Each row has a name. Each piece below is followed by the name of the row it came from, unless a question asks for something else. Each question is about the rows just above it. Some pieces are copies with a little noise. Places in a row count from 1.

[ 94 147 128 125 120 116  98 160 128 161 128 127 108 114] = j123
[ 66 156 176  98 182  65  80 134  91 135  89 135  94  89] = j787
[ 55 148 166  91 161  67  65 189 104 190 101 118  85 104] = j668
[147 105 121 124 118 139 140 146 138 146 137 115 137 152] = j634
[122 121 113 113 122 121 116 176 121 177 133 109 121 121] = j851
[ 97 129 165  99 170  84 103 140 103 141 101 123 110 117] = j497
which: [ 95 146 127 125 121 116  99 161 127 162 128 126 107 114]  j123
How many times does j851 hold [120]?  0
Does one of the named rows hold [116  98 160] side by side, in this order?  yes
Among the named rows, does one hold [118 140] next to each other, in this order?  no
Does one of the named rows hold [121 124] side by side, in this order?  yes

[174 114 171 128] = j610
[129 129 125 125] = j667
[126 126 126 126] = j136
[ 83 124 115 120] = j186
[142 111 138 175] = j853
[135 102 122 159] = j512
[123 102 127 116] = j848
Where does [142 112 138 175] differ from j853, and what was there?  2, [111]
How many times does j667 hold [125]?  2
Is [138 175] printed in one of the named rows, side by side and in this order?  yes
which: [127 126 125 127]  j136
Times [126] occurs in j136:  4
Times [124] occurs in j186:  1
Changed j667: [130 129 125 125]. Place and old value:  1, [129]

[137 139 157 186 186  99  95 120 136 110 174  63  66 143  85 188 116  64
  78 123  87 191  75  70 151 123  98 194 150 131 191 172] = j208
[ 88  72  84 165 170 112 112 108 101 187  84  95 139 149  80 100 108  97
 108 124 172 124  68 105 138  74 197 118  78 170 133 166] = j167
[106 156 124 142  89  80 147 132  65 133  63 106  85  80  72 114  75 109
 184 104 101  61 193 190 116  94 115 180 106 136 170 125] = j133
[146 150 139 136  94 142 176 110 111 111  91 151 176 102 144 169 126 175
 100  97  67  81 168 151 128  81 123 119 100  81 122 102] = j103
Is [131  65 133] printed in one of the named rows, side by side and in this order?  no
Times [119] occurs in j103:  1
which: [106 157 125 143  89  80 147 130  65 132  63 105  87  79  74 112  76 110
 184 105 102  62 193 191 116  94 115 181 106 136 170 125]  j133

[135 126 124 130 128 130 129 129 125 126 125 127 124 130 126 128 126 132
 127 126 127 125 130 125] : j427
[125 131 126 133 125 126 125 130 126 128 126 125 132 130 130 129 125 129
 125 128  67 129 130 128] : j628
[125 128 129 130 131 129 127 134 130 129 126 129 127 126 130 126 129 124
 130 127 131 127 128 128] : j886
[125 129 132 125 132 132 126 126 124 127 128 126 123 134 127 129 127 130
 128 128 127 130 129 125] : j76
Is [129 130] printed in one of the named rows, side by side and in this order?  yes
One entry of j628 was changed: [125 131 126 133 125 126 125 130 126 128 126 125 132 131 130 129 125 129
 125 128  67 129 130 128]. Where, and from what?  14, [130]
Times [126] occurs in j886:  3
which: [125 132 127 133 124 126 125 130 126 127 125 125 132 131 129 129 125 129
 124 130  68 130 130 128]  j628

[104  71 154 144] = j508
[103  69  90 157] = j517
[ 60  66  86 201] = j693
[110  66  87 166] = j939
[ 86  68  89 173] = j446
[ 86  74  93 144] = j914
[ 88  68  89 171] = j687
[ 63  77  95 145] = j412
[101 155  90 155] = j626
Count of [155] in j626:  2
Among the named rows, does one hold [95 77] next to each other, in this order?  no

[149 136 169  79 149  79 142  96 127 102 147  68  68  79 126 110  82 143
 113 172  79  79  79]  j234
[149 136 169 118 102 100 142  96 127 102 147 154  68 165 126 112 118 128
 103 146 120 126 113]  j929
[149 136 169 118 149 100 142  96 127 102 147 154  68 165 126 112 118  89
 106 103  67 124 156]  j717
Among the named rows, does one hold [106 104  67 124] next to each other, in this order?  no
which: [149 137 167  79 148  80 139  99 127 102 145  68  69  81 125 109  83 143
 111 173  79  80  81]  j234
Times [68] occurs in j234:  2
Count of [103] in j929:  1
which: [149 137 170 117 149 101 142  95 127 104 147 154  67 165 126 113 117  90
 105 103  67 123 154]  j717
How many times does j234 hold [78]?  0

[121 141 121  89 105 143  81 111 114 157 147 140 117 150 116 101 155 140
 103 156 156 148 142 130  98 159 148 127  99 139 162 129 171 106 146 133
 176 124 111 140 170 131 184 100 125 125 125] -> j395
[138 128 121 114 126 159  95  95 116 109 132 130 125 148  91  94 170 140
 116 125 137 156 149 142  85 169 117 143 111 124 161 163 141 119 132 157
 157 126 102 145 146 135 184 107 120 125 157] -> j821
[142 111 107 124 135 125 160 136 132 116 119 148 179 117 126 143  98 141
 144 108  86 127 102 104 111 115 129 136 122 110 112 156  95 117 152 162
  99 131 159  93  89 126  76 136 155 129 161] -> j308
[115 123 141 140 126  97 143 159 137 164 127 135 117 119 161 154  84 112
 140 136 135  93 113 124 183  87 139 110 148 132 101  77 119 142 123  85
  97 131 148 127 111 114  77 139 131 141  86] -> j239
[150 115 106 104 155 100  72  85 150 147 126 156 130 128  82 118 126 110
 174 111  97 126 119 131 102 161 126 151 140 139 138 147 128 136 129 149
 140 154 103 163 106 126  87 167 152 154 148] -> j263
[151 113 136 147 161 112 107  88 160 157 119 127  84 129  92 143 139  88
 170  92 120 122 139 155 156 145 100 134 164 134 131 136  93 166 115 108
 114 144  92 170 100 116  81 151 124 155 119] -> j772
[159 128 102  94 144 135  95  97 134 101 138 140 111 148  74 134 154 116
 153 118 109 162 141 125  96 185 127 141 129 146 161 185 108 126 151 149
 151 136  94 129 145 136 124 137 148 146 137] -> j302
Times [156] occurs in j395:  2
which: [142 111 107 124 135 126 159 135 133 115 119 148 178 117 127 143  97 138
 145 104  85 127 102 102 111 116 130 135 122 111 110 156  97 116 151 162
  98 132 159  94  88 125  77 136 156 130 161]  j308

[ 96 178 114  58 101 142 145 135 120 146 124 111 144 136 138 107] -> j356
[ 93 129 108  58 157 157 120 156  90 114 149  87 127  96 132 128] -> j283
[145 135 141 142  88 138 134 116 148 151 106 152 132 159 127 120] -> j432
[141  69 141  58 134  58  58 172  58 133 119 130 111 134 134 134] -> j884
Is [111 134] printed in one of the named rows, side by side and in this order?  yes
How many times does j884 hold [141]?  2
Count of [133] in j884:  1
which: [ 93 129 109  58 157 157 120 156  90 114 149  87 127  96 132 129]  j283

[147 158 128 144 127  99] -> j637
[ 96 101 167  90  63 153] -> j590
[ 93 178 178 178 119 179] -> j955
[120 132  97 152 111 127] -> j482
One entry of j955 was changed: [ 93 178 178 177 119 179]. Where, and from what?  4, [178]
Changed j590: [ 96 101 167  90  63 154]. Place and old value:  6, [153]
which: [ 93 178 178 178 120 179]  j955
Count of [178] in j955:  3
Changed j637: [147 158 129 144 127  99]. Place and old value:  3, [128]

[116 129 115 167 118] -> j108
[119 138 126 202 108] -> j411
[120 131 147 139 120] -> j49
Where does [120 131 147 139 119] differ from j49, and what was there?  5, [120]
which: [118 135 126 202 107]  j411
Is [119 138 126 202] printed in one of the named rows, side by side and in this order?  yes
Where does [120 131 146 139 120] differ from j49, and what was there?  3, [147]

[132 150 150 121 170 150 136]  j838
[138 116  73 195  74  91  95]  j279
[142  89  92 148 121 121  92]  j918
[132 115 150 121  89 121 140]  j726
[139 149 163 129 184 148 123]  j818
which: [131 115 151 122  89 121 141]  j726
Among the named rows, does one hold [ 91  74 195  73 116] next to each other, in this order?  no
which: [131 151 149 121 169 148 137]  j838
Changed j838: [131 150 150 121 170 150 136]. Place and old value:  1, [132]
How many times does j838 hold [151]?  0
How many times does j918 hold [92]?  2
Where does [142  89  92 148 121 122  92] differ from j918, and what was there?  6, [121]

[108 132 125 104 101 126 126 129 112 121] = j33
[153 132 160 145 201 164 114 146 130 159] = j723
[108 131 128 115 110 129 131 132 119 126] = j147
which: [108 131 129 115 110 129 130 132 119 127]  j147
Where does [153 133 160 145 201 164 114 146 130 159] differ from j723, and what was there?  2, [132]
Changed j33: [108 132 125 105 101 126 126 129 112 121]. Place and old value:  4, [104]

[123 154 131 136 131  75 127 149 130 123]  j41
[127 102 120 103 155  89 120  95 135 144]  j336
[161  78 118 128 122 149 122 156 125 140]  j662
[127  75 139 147 109  75 125 147 135  75]  j502
[117  96 120 147 130 145 140 131 127 136]  j543
[ 74  96 120 120 130  74 140 131 127 136]  j207
[127 102 120 103 155  89 120  95 127 123]  j779
One entry of j336 was changed: [127 102 120 103 155  89 119  95 135 144]. Where, and from what?  7, [120]
How many times does j502 hold [75]?  3
Times [74] occurs in j207:  2

[123 109 103 142]  j146
[122 104 152 176]  j473
[136  96 140 188]  j881
[126 129 117 138]  j740
[131 176 176  91]  j675
[117 104 177 141]  j278
Times [176] occurs in j675:  2
Among the named rows, does one hold [109 123] next to each other, in this order?  no

[136 136 140 117  84 138 116 122 134 167 130 144 138 133 132 136]  j168
[ 96 152 143 125  84 138 130 125 153 147 118 111 138 133 132 171]  j10
[106 146 130 117  88 138 123 109 112 167 120 145 163 135 132 143]  j699
[ 85 135 156 137  84 141 128 123 141 135 121 182 129  96 132 135]  j970
[ 94 122 138 111  84 138 106 122 128 183 134 128 138 151 130 149]  j74
[ 87 112 142 113  79 138 100 128 141 181 144 123 124 148 128 154]  j639
[ 92 142 131 117  84 138 123 122 141 160 121 126 148 133 132 156]  j357
[ 84 146 140 124  84 138 123 127 147 146 121 144 137 115 132 161]  j641
[107 147 120 116  92 138 123 100  96 168 118 162 178 133 134 132]  j607
Times [136] occurs in j168:  3
which: [ 84 135 157 137  84 141 128 122 141 136 120 183 128  95 132 135]  j970
Does one of the named rows hold [142 130 117  84] side by side, in this order?  no
Times [135] occurs in j970:  3
Changed j357: [ 92 142 131 117  84 139 123 122 141 160 121 126 148 133 132 156]. Place and old value:  6, [138]
which: [106 146 131 116  88 138 124 108 112 167 120 147 164 135 132 143]  j699

[132 138 126 131 131 146 112 152 140 160 158 139 127 122 133]  j850
[103 160 160 167 135 170 113 135 180 173 184 171 132  97 167]  j817
[143 133 115 119 121 141 117 161 129 166 156 133 122 131 123]  j669
[103 160 160 167 135 170 113 135 180 160 158 139 127 122 133]  j832
[153 115 101 100 116 115 135 147 100 136 118 110 118 149 104]  j595
[167 117  88  92 116 125 113 179  98 159 140 109 119 150  98]  j819
which: [104 160 160 167 135 169 113 135 180 173 184 171 132  98 167]  j817
Does one of the named rows hold [158 160 180 135 113] side by side, in this order?  no
which: [130 137 127 131 129 145 111 150 144 161 158 138 126 122 134]  j850
which: [142 134 114 118 121 142 118 161 129 166 155 133 123 132 124]  j669
Does one of the named rows hold [142 117] side by side, in this order?  no

[117 117 127 139 127 117 128 139 117 130 139 139 117 139 130 128] : j170
[134 126 128 130 130 123 130 128 122 122 123 130 128 129 138 129] : j636
[118 127 128 127 126 131 127 128 128 132 132 130 124 128 123 127] : j331
[122 127 128 127 126 131 127 128 128 155 132 130 124 128 123 126] : j923
[134 134 129 128 130 126 129 129 139 125 125 119 138 126 128 128] : j739
[122 127 128 136 126 131 127 128 128 132 132 130 124 128 123 127] : j206
[122 127 128 127 126 118 127 128 138 128 126 119 135 126 122 128] : j591
which: [135 124 127 129 131 122 130 127 120 122 124 131 129 132 140 130]  j636
Among the named rows, does one hold [136 128] next to each other, in this order?  no
One entry of j636 was changed: [134 126 128 130 130 123 130 128 122 122 123 130 129 129 138 129]. Where, and from what?  13, [128]
Changed j591: [122 127 128 127 126 119 127 128 138 128 126 119 135 126 122 128]. Place and old value:  6, [118]
Does one of the named rows hold [122 128 130] side by side, in this order?  no
How many times does j170 hold [117]?  5
Times [130] occurs in j636:  4

[171 119 122 145 133 138 134 109 128 135] -> j106
[120 133 125 133 120 136 137 120 128 133] -> j549
[153 185 105 148  77  69 116 141 133 202] -> j31
[138 125 126 132 135 140 138 120 128 115] -> j264
[126 147 120 130 119 122 137 130 129 126] -> j535
[139 107 134 130 139 138 123 121 134 128] -> j220
[111 145 129 124 102  88 101 150 129 175] -> j601
[141 166 112 140 129 102 133 132 131 155] -> j571
[131  90 145 124 135 121  93 132 126 159] -> j490
Is [166 141] printed in one of the named rows, side by side and in this order?  no
Does one of the named rows hold [129 102 133 132 130] side by side, in this order?  no
One entry of j549 was changed: [120 133 125 133 120 136 138 120 128 133]. Where, and from what?  7, [137]
Count of [128] in j220:  1
How many times does j549 hold [133]?  3
Is [133 145 122 119] printed in one of the named rows, side by side and in this order?  no

[ 78  71  73 107 153 145 147 147 174 122 169] : j30
[ 79  71  74 106 155 146 147 147 173 118 171] : j780
[ 80  73  75 108 154 145 146 146 172 119 169] : j304
[159 156 155 105 129 152 149 151  90 103 122] : j363
[ 73  64  67 105 160 147 149 149 178 115 177] : j406
[ 68  68  71  68 158  68 148 148 175 114 174] : j452
Is [119 171] printed in one of the named rows, side by side and in this order?  no
One entry of j363 was changed: [159 156 155 105 129 152 149 151  90 102 122]. Where, and from what?  10, [103]
One entry of j406 was changed: [ 73  64  67 105 160 147 149 148 178 115 177]. Where, and from what?  8, [149]
Where does [ 78  71  73 107 153 146 147 147 174 122 169] differ from j30, and what was there?  6, [145]
Does one of the named rows hold [160 147] side by side, in this order?  yes
How many times does j452 hold [68]?  4

[140  68  99  93 162 126  83 129 156 124 159 138 169 142 106  94] -> j5
[133 110 117 121 132 126 108 135 132 126 134 136 140 134 120 119] -> j165
[130  89 116 101 153 132 111 115 144 117 156 128 148 128 121 101] -> j128
[138  64  97  96 162 128  75 129 151 128 157 142 171 142 104  95] -> j867
[123  82 115 103 151 135 101 106 129 124 142 127 150 115 119  91] -> j39
[131  92 116 103 152 131 111 118 145 119 155 130 147 130 121 105] -> j797
[130  89 116 101 153 132 111 115 162 117 156 128 148 128 121 101] -> j793
[134 111 117 121 130 126 109 135 132 123 136 135 139 133 121 119] -> j980
[134 110 117 120 131 126 109 135 133 122 137 135 139 134 121 119] -> j983
[130  89 116 101 153 132 111 115 144 117 156 128 148 152 103  98] -> j294
[147  65  94  91 156 121  78 141 161 116 165 142 170 149 103  94] -> j925
[130  90 115 103 152 132 110 116 144 118 156 130 148 129 121 103] -> j449
One entry of j5 was changed: [140  68  98  93 162 126  83 129 156 124 159 138 169 142 106  94]. Where, and from what?  3, [99]
Is [129  75] printed in one of the named rows, side by side and in this order?  no
Does one of the named rows hold [126 108 135] side by side, in this order?  yes

[113  80  99  92  95] : j200
[138 144 114 150  84] : j836
[127 154 119 135 148] : j550
[138 125 114 150  84] : j130
[121 164 137 122 115] : j338
[128 111 101 105  58] : j245
[138 103 122 145 116] : j149
[118 133 128 133 155] : j987
[148 148 130 140 164] : j532
which: [148 149 127 143 163]  j532
Changed j338: [121 164 138 122 115]. Place and old value:  3, [137]
which: [137 146 113 150  86]  j836
One entry of j550 was changed: [127 154 118 135 148]. Where, and from what?  3, [119]
Among the named rows, does one hold [139 144] next to each other, in this order?  no

[140 154 149 161 108  96 115 126 118] : j567
[140 163 122  85 190 116  93 122 101] : j394
[160 154 149 161 108  96 115 134 118] : j730
[125 152 112  98 200 130  98 124 106] : j588
[161 154 149 161 114 161 115 161 118] : j608
Is [122 101] printed in one of the named rows, side by side and in this order?  yes
Among the named rows, does one hold [161 149 154] next to each other, in this order?  no
Among the named rows, does one hold [154 149 161] next to each other, in this order?  yes
How many times does j608 hold [115]?  1

[ 94 133 102 116 125  97 136  86 118 137 130 111 155] = j534
[ 98 125 117 108  86 146 161 192 132 116  92 117 153] = j47
[ 98 125 117 108  86 146 161 192 132 116 115 155 155] = j678
[120 143 129  70  99 152  90  81 166 120  92 117 153] = j226
which: [ 93 132 104 115 125  95 136  86 119 138 131 110 155]  j534
which: [120 144 129  70 100 153  91  82 167 120  93 116 153]  j226
Is [129  70  98] printed in one of the named rows, side by side and in this order?  no
Changed j226: [120 143 129  70  99 152  90  81 166 120  93 117 153]. Place and old value:  11, [92]

